Rows, each with the grade of its hidden value:
In the rows, 128 means zero.
[133 125 116 109 129 164 135 134 100 130  99 140 106 104 151 144 141] : Z396
[147 125 119 105 129 158 134 144 109 129  97 126  98  96 159 128 124] : z530
[134 100  95 114 143 156 174 146  94 131  60 136  91  85 178 154 144] : Z396
[139 128 104 110 129 166 135 139  99 136  99 130 106 103 148 140 145] : Z396
[139 112  85 119 138 158 157 144  98 133  72 124  98  98 165 145 143] : Z396
[108  79 112 105 145 154 221 159 111 107  61 162  42  83 222 185 119] : z530
[127 107  68 133 141 152 156 140  98 125  81 126  98 106 167 157 140] : z530
[134 102  87 118 139 156 170 145 102 124  71 130  84  92 184 156 134] : z530
[126 111  80 125 128 155 148 139 108 116 106 128  72 111 174 162 127] : z530
[125  98  96 112 145 159 186 145  91 132  59 147  96  86 180 165 152] : Z396
[134 112  91 115 139 158 167 145  95 135  70 134 101  95 166 151 150] : Z396
[139 127 120 102 128 161 153 157 124 122 104 126  74 102 173 138 117] : z530
[120 104  75 131 130 150 140 130 108 113 107 131  76 113 170 166 122] : z530
[128 118 104 110 128 162 165 150 116 117 106 131  63 109 182 157 122] : z530
[127  88  84 118 147 152 191 146  95 122  52 140  78  82 195 166 137] : z530
[139 111  97 111 138 160 161 144  96 133  73 131  95  91 168 144 141] : Z396
[133 105  81 123 139 154 164 143 100 125  77 126  88  98 176 156 135] : z530
[129  91  82 118 147 153 188 145  93 125  54 139  82  84 191 162 141] : z530
[130 105  74 125 145 154 173 145  94 132  64 130  99  99 172 156 150] : Z396
[109 133  76 131 139 153 158 145 114 131  80 124 112 132 133 147 146] : Z396
[132  98  89 117 141 154 178 146  99 123  67 134  77  89 187 157 133] : z530
[132 116  85 117 140 159 167 147  95 138  70 132 106 101 159 154 156] : Z396
[139 115  80 122 136 157 152 142 102 128  87 120  92 104 167 146 136] : z530
[135 111  88 118 134 157 157 144 104 123  88 125  79  99 177 152 130] : z530
[163 173  70 128 113 169  70 138 112 145 143  80 127 143 103 104 140] : Z396
[132 122  87 121 125 160 144 142 113 119 110 122  74 115 169 155 126] : z530
[121 109 100 114 139 164 169 140  96 134  76 149 102  97 164 164 156] : Z396
[125 118  76 122 141 155 177 150 103 140  66 133 112 108 158 160 160] : Z396
[127 126  76 122 137 156 164 148 107 141  73 127 116 114 146 154 160] : Z396
[137 113  81 119 139 157 162 146  95 135  71 126 100  99 164 148 148] : Z396
[127 110  86 118 144 157 178 148  95 137  65 138 103  99 164 160 157] : Z396
[135 111  74 124 136 155 154 142 101 127  83 122  92 105 170 150 138] : z530
[128  99  84 117 146 155 185 148  92 133  54 139  97  88 177 160 153] : Z396
[120 113 120 111 134 166 142 130 100 127 104 156 103 106 161 157 147] : Z396
[134 103 102 109 141 155 174 144  95 130  65 139  90  84 180 151 140] : Z396
[146 133  96 113 125 163 134 147 111 128 107 113  88 110 159 133 127] : z530
[143 121  87 118 132 158 143 144 103 130  88 118  92 103 162 141 134] : z530
[141 118  84 120 135 159 148 144 103 130  83 120  95 100 163 143 138] : z530
[110 120  75 129 144 152 179 148 109 132  65 130 111 121 150 156 150] : Z396
[109  66  78 122 163 144 234 152  85 125  18 161  85  74 210 187 154] : Z396
[123  95  76 125 150 151 181 147  93 129  54 137  94  94 181 165 149] : Z396
[116 107  85 119 144 157 189 146 101 135  59 147 105  99 164 171 159] : Z396
[124  93  75 127 141 151 176 140  98 118  73 136  72  96 186 170 133] : z530
[120 100  73 125 149 151 193 150  95 133  51 137 102 101 175 166 156] : Z396
[110 100  77 123 149 146 211 151 108 133  41 145 104 101 172 174 157] : Z396
[133 110  75 126 141 155 160 144  96 131  72 126  95 102 167 151 144] : Z396
[119 108  89 117 141 160 183 143  99 135  63 148 103  98 164 168 159] : Z396
[142 113 113 105 134 155 154 146 105 127  84 131  89  88 170 137 127] : z530
[149 152  79 123 114 166  96 138 117 128 142  99  94 133 135 131 127] : z530
[104 107  77 131 150 148 190 148 103 128  55 139 104 114 163 166 151] : Z396
[142 123 147  96 133 142 148 170 139 120 115 131  85 106 165 122 104] : z530
[121  84  78 122 153 149 204 148  90 128  40 144  90  87 194 170 150] : Z396
[134 108  84 119 135 156 161 144 103 123  83 126  80  99 178 154 131] : z530
[126  97 123 107 140 153 163 138  99 121  79 153  90  87 180 158 134] : Z396
[136 103  92 114 140 156 171 146  97 129  65 132  90  88 177 151 138] : z530
[128 112  70 134 138 153 147 139 106 126  89 123  97 112 161 154 140] : z530
[132 124  74 124 139 158 159 148  99 140  75 122 113 113 151 148 156] : Z396
[137 109  84 120 138 155 162 145  99 128  76 125  88  97 174 151 137] : z530
[140 121  83 120 129 159 144 142 108 126  98 117  86 108 165 144 131] : z530
[140 108  91 115 139 158 162 145  98 131  69 127  92  93 171 147 140] : Z396
[121 117 105 110 127 162 168 153 118 114 107 136  57 110 184 164 122] : z530
[126  87  87 117 145 153 189 145  98 119  58 141  71  85 202 169 132] : z530
[132 111  84 119 142 156 174 147  95 136  64 132 103  97 170 155 153] : Z396
[109  96  70 134 154 149 188 148  96 124  55 143  97 103 177 171 148] : Z396
[138 104 106 107 139 155 167 147 100 127  70 135  88  88 181 145 132] : z530
[139 119  76 124 131 160 140 141 109 127  95 117  91 108 161 147 134] : z530
[128 107  69 131 143 152 159 142  97 128  76 126  98 105 168 156 143] : Z396
[119 102  76 124 149 151 194 151  95 135  49 139 103 101 174 165 158] : Z396
[139 109  91 114 138 157 162 145  97 131  72 128  92  93 168 147 140] : Z396
[134  99 138 108 141 135 156 147 120 113  94 145  91  90 176 147 113] : z530

[103 128 161  99 126 120  78 115 135  78 137 132 154 134 149 105 114 108
 125  71 118 124 123  76 149 142  45 108 164 151  50  94 103 110  89 100
 177 140 131 211 122  99 145 130 120  86 115  94 128 198 106  85 112 131
 106 120  95 131 142 116  81  68 166  98 112  96 139 141] : M
[ 92 104 133 100 118  96  53 135 144 124 117 116 117 138 174  81 121 109
 159  28 114 126 113  63 124 151 161 165 150 145  89  99 134 113 133 117
 155 148 120 174 125 119 157  92  94  94 105 114 113 165 149 100 115 134
  96 106 112 124 146 129  72 110 117 118 139 118 125 135] : M
[128 130 152 121 156 148 133 116 122  66 148 133 172 128  86 104 127 138
 103 111 117 116 148 153 171 108  79  61 136 136 106 151 123 137  88 131
 128 124 119 133 131  99 127 171 132 130 137 133 119 115 134 101 123 116
 150 148 125 131 111 113 133 105 164 109 118 127 148 148] : B
[103 101 137 102 127 222  64 123 126  92 125 114 176 153 163  59 125 119
 106  51  98 122 130  61 121 160  87 108 170 162 119 114 124 117  75 106
 157 131 117 168 113 119 153 133  99  83 119 127 106 156 128 100 116 121
  71 130  98 114 123 108  98  84 149  92 141 103 117 165] : M
[ 90  87 133  94 106 158  70 137 142 128 115  78  73 131 126  62  95  90
 188 107  85 113 105  96 164  91 178 147 132 142  49  78 188 106 154 116
 165 146 120 170 131 128 127 100  95 113 125 112 126 170 186  72 128 147
  84 120 133 143 142 152  60  76 109 122 139 151 136 104] : M
[173 152 130 123 137  51 199 161 147 156 168 134 141 114 140 155 134 145
 125 166 155 141 163 152 114 169 146 149 109 100  99 174  93 135 150 176
 100 113  94  75 178 118 128 107 119 170 103 165  94  63 115 147 158 108
 112 110 153 122 125 140 174 192  77 132 154 152 105 140] : B
[115 137 149 101 123 122  67 108 156  91 140 148 127 123  73  77  96  68
 137 133 142 133 130 134 149 136 106 126 146 135  35 100  94 112 102 120
 150 139 125 212 118  92 150 152 143  98  93  99 138 174 168  87 131 134
 144 140 116 140 130 127 105 103 146 111 134  92 129 131] : M
[110 111 130  99 124  85 110 141 148 141 135 112 100 124 130  99 125 104
 160 149 119 132 140 111 130 141 155 165 142 128  50 121 144 123 144 144
 132 137  97 135 139 110 139 104 121 119 104 132  96 131 168  94 126 131
 102 111 137 132 136 146 102 130 106 131 144 128 109 130] : M
[138 139 124 123 124  57 178 149 153 157 155 113 113 122 138 154 110 121
 148 161 135 140 142 141 113 164 155 163 113 114  74 142 104 129 156 157
 112 120 103 101 166 118 129 104 131 153 102 163  81  92 144 141 146 122
  99 110 148 129 133 143 146 176  86 130 161 144  94 139] : B
[133 153 162 112 142  59 160 139 147 112 155 157 127 109  96 140 122 120
 121 154 144 140 154 167 145 145 125 133 126 111  67 147  87 135 133 167
 114 123 102 124 161  93 137 127 155 144  97 135 108 115 146 123 125 113
 130 106 140 132 130 133 146 159 127 134 132 126 119 137] : B
[172 179 133 136 149  48 210 151 154 153 168 158 130 102  98 184 138 143
  95 187 182 143 166 199 110 163 153 148  87  90 124 190  44 144 154 198
  80 119 103  70 178 108 136 126 157 186  94 157 111  49 116 149 147 108
 178 112 157 121 122 136 195 206  94 148 145 152 107 124] : B
[ 82  78 101 107  98 112  41 132 138 135  96  84  85 136 131  54 102  94
 202  97  84 115 105  84 116 137 195 163 131 153  64  84 198 111 148 156
 157 153 122 168 133 135 143  93  94  53 108 137 110 151 190 107 122 150
  35 110 139 131 132 147  75 111  96 124 153 137 114 130] : M
[143 163 163 132 158 147 127 114 123  72 150 168 162 129 118 153 149 152
  86 124 146 118 141 141 172 122  79  87 129 113 133 165  49 137 101 122
 126 126 138 133 122  90 126 151 154 143 127 109 135 136 101 119 113 114
 187 129 112 124 129  98 149 113 175 114 100 120 152 144] : B
[ 82  52 110  97 102 112  75 129 139 121  97  91 106 142 119  70  98  78
 195  94  71 112 105  84 122 117 166 150 143 161  83  97 182 116 141 126
 152 148 116 160 128 131 153 116  90  85 117 137 110 150 186  92 119 141
  54 127 136 129 126 140  76 101 104 114 157 141 123 128] : M
[ 85 104 138  97 108  92  70 123 147 114 115 119 121 137 139  65 106  93
 155 108 106 122 112  71 127 143 139 156 154 152  75 101 134 112 132 112
 161 144 116 179 126 119 144 120  99  94 114 113 112 164 160  97 119 137
  78 121 114 129 140 132  82 102 116 114 143 118 121 141] : M
[ 84 109 112  96 107  60  83 131 148 139 102 102 110 133 133  65 103  84
 166 130  86 129 115  82  98 142 160 176 147 149  51  98 166 115 140 136
 127 144 107 167 126 123 155 104 108  91  98 138 106 148 174  96 118 145
  81 115 130 124 126 134  86 128  99 118 158 120 105 140] : M
[163 138 144 117 142  69 165 152 132 111 164 126 158 119 139 136 133 140
 148 134 128 137 174 144 138 145 131 118 125 115  88 164 110 137 127 165
 115 118  90  94 144 106 127 132 137 150 114 149  99 101 128 129 127 109
 126 106 138 120 123 131 157 150 126 132 128 128 122 150] : B
[113 119 110 113 114  57 127 146 153 163 142 107  86 123 139 150 108 107
 162 180 136 142 128 135  92 155 169 188 133 133  65 116 135 119 161 155
 120 138 111 139 152 132 129  92 123 116 142 142  91 117 162 124 147 128
  86 113 142 127 135 150 127 155  88 131 160 134  92 136] : B
[108 121 162 103 141 121  96 117 135  61 130 140 160 128 109  87 118 109
 118  85 122 123 135 112 181 117  81  81 154 145  50 105 102 114  89 103
 158 137 127 191 126  92 142 154 121 111 122  98 132 174 145  66 111 129
 147 131 105 132 128 116  81  80 169 107 108 105 148 135] : M
[159 189 129 134 150  32 226 148 147 145 159 179 165 111 136 171 163 175
  63 172 166 142 159 158  98 187 125 146  93  91 165 211  56 156 140 196
  81 117 114  36 154 112 152 125 166 191  93 162 112  63  71 164 126 102
 173 101 141 106 121 120 199 204 118 151 129  84 117 165] : B
[103 137 157 107 142 138 104 113 134  62 130 144 177 130  91  92 125 114
  99  94 129 122 137 123 174 119  69  80 148 132  76 124 103 127  94 114
 149 137 130 169 118  90 152 163 136 117 119 102 126 173 127  80  98 123
 161 145 106 130 123 111 107  84 180 112 110 107 155 143] : B
[177 176 169 143 171 117 163 105 138 110 172 191 140 104 128 199 154 156
  67 172 195 139 142 172 154 133  86 119 124 102 135 167  14 142 106 136
 101 116 142 119 137  88 120 139 193 161 105 120 121 141 105 145 130 103
 229 112 112 132 141 112 190 137 112 126  90 106 129 146] : B
[ 88  76 110  93  95 148  78  96 128 100  85  73 112 149  56  22  64  55
 193 101  53 106  93 119 133  89 130 103 152 166  72  73 202 111 114 121
 153 145 123 200 140 114 128 164 101  55 136 163 111 138 225  93 132 157
  36 163 136 147 106 134  67  87 122  92 157 142 116 121] : M
